Below is a small trained network, with its code and all its weights. Each question gives an input and a class and asks what happens when units are switched off, that is, made to give their printed mean instead of their output.

import numpy as np


def w(rows, s, z=0):
    codes = np.array(rows[::2]) - 128.0
    scale = np.full(codes.shape[1], s)
    scale[-1] = z or s
    return codes * scale


def f(y):
    return np.maximum(y, 0)


def log_softmax(a):
    a = a - a.max(-1, keepdims=True)
    return a - np.log(np.exp(a).sum(-1, keepdims=True))


def net(x, mask):
    res = np.array(x, float).reshape(1, 5) / 4 @ E
    y = f(res @ A[0][:, :-1].T + A[0][:, -1])
    res = res + np.where(mask, y, B[0][:, -1]) @ B[0][:, :-1]
    return log_softmax(res[-1] @ U[:, :-1].T + U[:, -1])


A, B = {}, {}
E = w([
[128,225,116,188,156,206],'x0',
[111,52,164,227,37,188],'x1',
[215,160,123,50,22,175],'x2',
[255,64,128,164,211,163],'x3',
[65,87,129,66,177,230],'x4',
],0.008)
A[0] = w([
[107,3,130,79,107,57,55],'N1',
[102,131,114,171,165,122,30],'N2',
[185,150,133,86,48,175,55],'N3',
[63,173,134,129,78,116,15],'N4',
[218,91,138,174,186,152,40],'N5',
[66,88,128,73,165,229,33],'N6',
[133,169,131,93,179,82,29],'N7',
[94,101,137,155,156,100,61],'N8',
[58,166,130,131,96,115,2],'N9',
[38,157,131,126,76,115,122],'N10',
[110,170,136,158,137,174,246],'N11',
[105,69,144,234,50,171,39],'N12',
[146,200,132,83,192,98,89],'N13',
[161,96,119,147,159,157,94],'N14',
[177,181,129,212,88,31,75],'N15',
[64,99,129,198,187,79,55],'N16',
[131,175,141,172,165,149,114],'N17',
[122,221,120,187,137,207,8],'N18',
],0.019,0.0064)
B[0] = w([
[73,94,164,132,60,36,217],'N1',
[184,193,161,101,122,116,161],'N2',
[179,188,98,91,58,159,222],'N3',
[202,113,172,108,187,103,179],'N4',
[190,47,144,73,179,119,209],'N5',
[96,161,206,185,166,222,213],'N6',
[107,167,104,132,200,95,174],'N7',
[161,161,134,94,95,148,164],'N8',
[191,118,172,89,192,108,170],'N9',
[145,23,79,105,138,156,209],'N10',
[46,33,66,125,34,137,209],'N11',
[79,204,48,131,226,85,253],'N12',
[83,164,55,129,171,112,204],'N13',
[141,73,113,116,148,146,174],'N14',
[74,120,212,180,139,230,217],'N15',
[185,190,97,111,58,171,209],'N16',
[102,96,127,117,69,91,181],'N17',
[139,168,237,124,114,2,207],'N18',
],0.031,0.017)
U = w([
[100,140,79,106,178,118,95],'0',
[184,42,135,81,151,142,118],'1',
[106,93,172,107,74,78,145],'2',
[106,111,181,138,133,202,123],'3',
[189,157,106,83,67,162,168],'4',
[96,42,67,131,94,166,254],'5',
[211,74,68,255,97,126,57],'6',
[180,86,120,232,100,118,77],'7',
],0.0091,0.0077)

Each question gives the input, the list of numbers given to net, and the class t.
The units are the neurons (one row each of A and B). Each row of codes is followed by its name. A weight is (code - 128) times the scale printed after its matrix; where a second scale follows, it is the last column's (A, B and U).
mask holds one flag per neuron, in row order. A switched-off neuron (its flag False) gives its mean, the last column of its row in B, instead of its output. The means were averaged over made-up inputs and are rounded, as every weight is.
A unit's drop is (log p(t) with every unit on - log p(t) with that unit switched off) / (log p(t) with every unit on - log p(t) with every unit switched off).
most important unit: the unit with the biggest drop
top k neurons: the k neurons with the biggest drops, biggest first
drop of u: that unit's drop, to one decimal
input [-8,-2,2,6,5], class 2: most important unit	N1
input [2,-3,6,5,-1], class 4: top 2 neurons	(N3 N10)
input [-7,3,4,-7,-3], class 1: top 3 neurons	(N10 N4 N18)
input [8,7,-4,-2,4], class 2: top 2 neurons	(N18 N11)
input [-7,6,-8,-3,-6], class 4: top 3 neurons	(N16 N8 N18)
input [0,6,-4,8,7], class 1: top 4 neurons	(N5 N15 N14 N13)
input [7,3,-6,-1,-6], class 2: top 3 neurons	(N18 N6 N17)
input [4,3,1,6,-8], class 3: top 2 neurons	(N15 N10)
input [0,0,-3,0,2], class 5: top 4 neurons	(N3 N18 N15 N4)
input [4,-3,4,-3,-1], class 2: top 3 neurons	(N12 N16 N18)
input [7,6,4,-7,-8], class 3: top 2 neurons	(N15 N5)
input [2,4,1,5,4], class 1: top 3 neurons	(N5 N15 N13)
input [-2,6,-2,-6,-2], class 0: drop of N5	1.6
input [-5,2,1,-3,6], class 3: most important unit	N6
input [-2,-1,-5,-7,-8], class 3: drop of N15	3.6
input [5,-3,-3,-4,-6], class 3: drop of N15	2.4
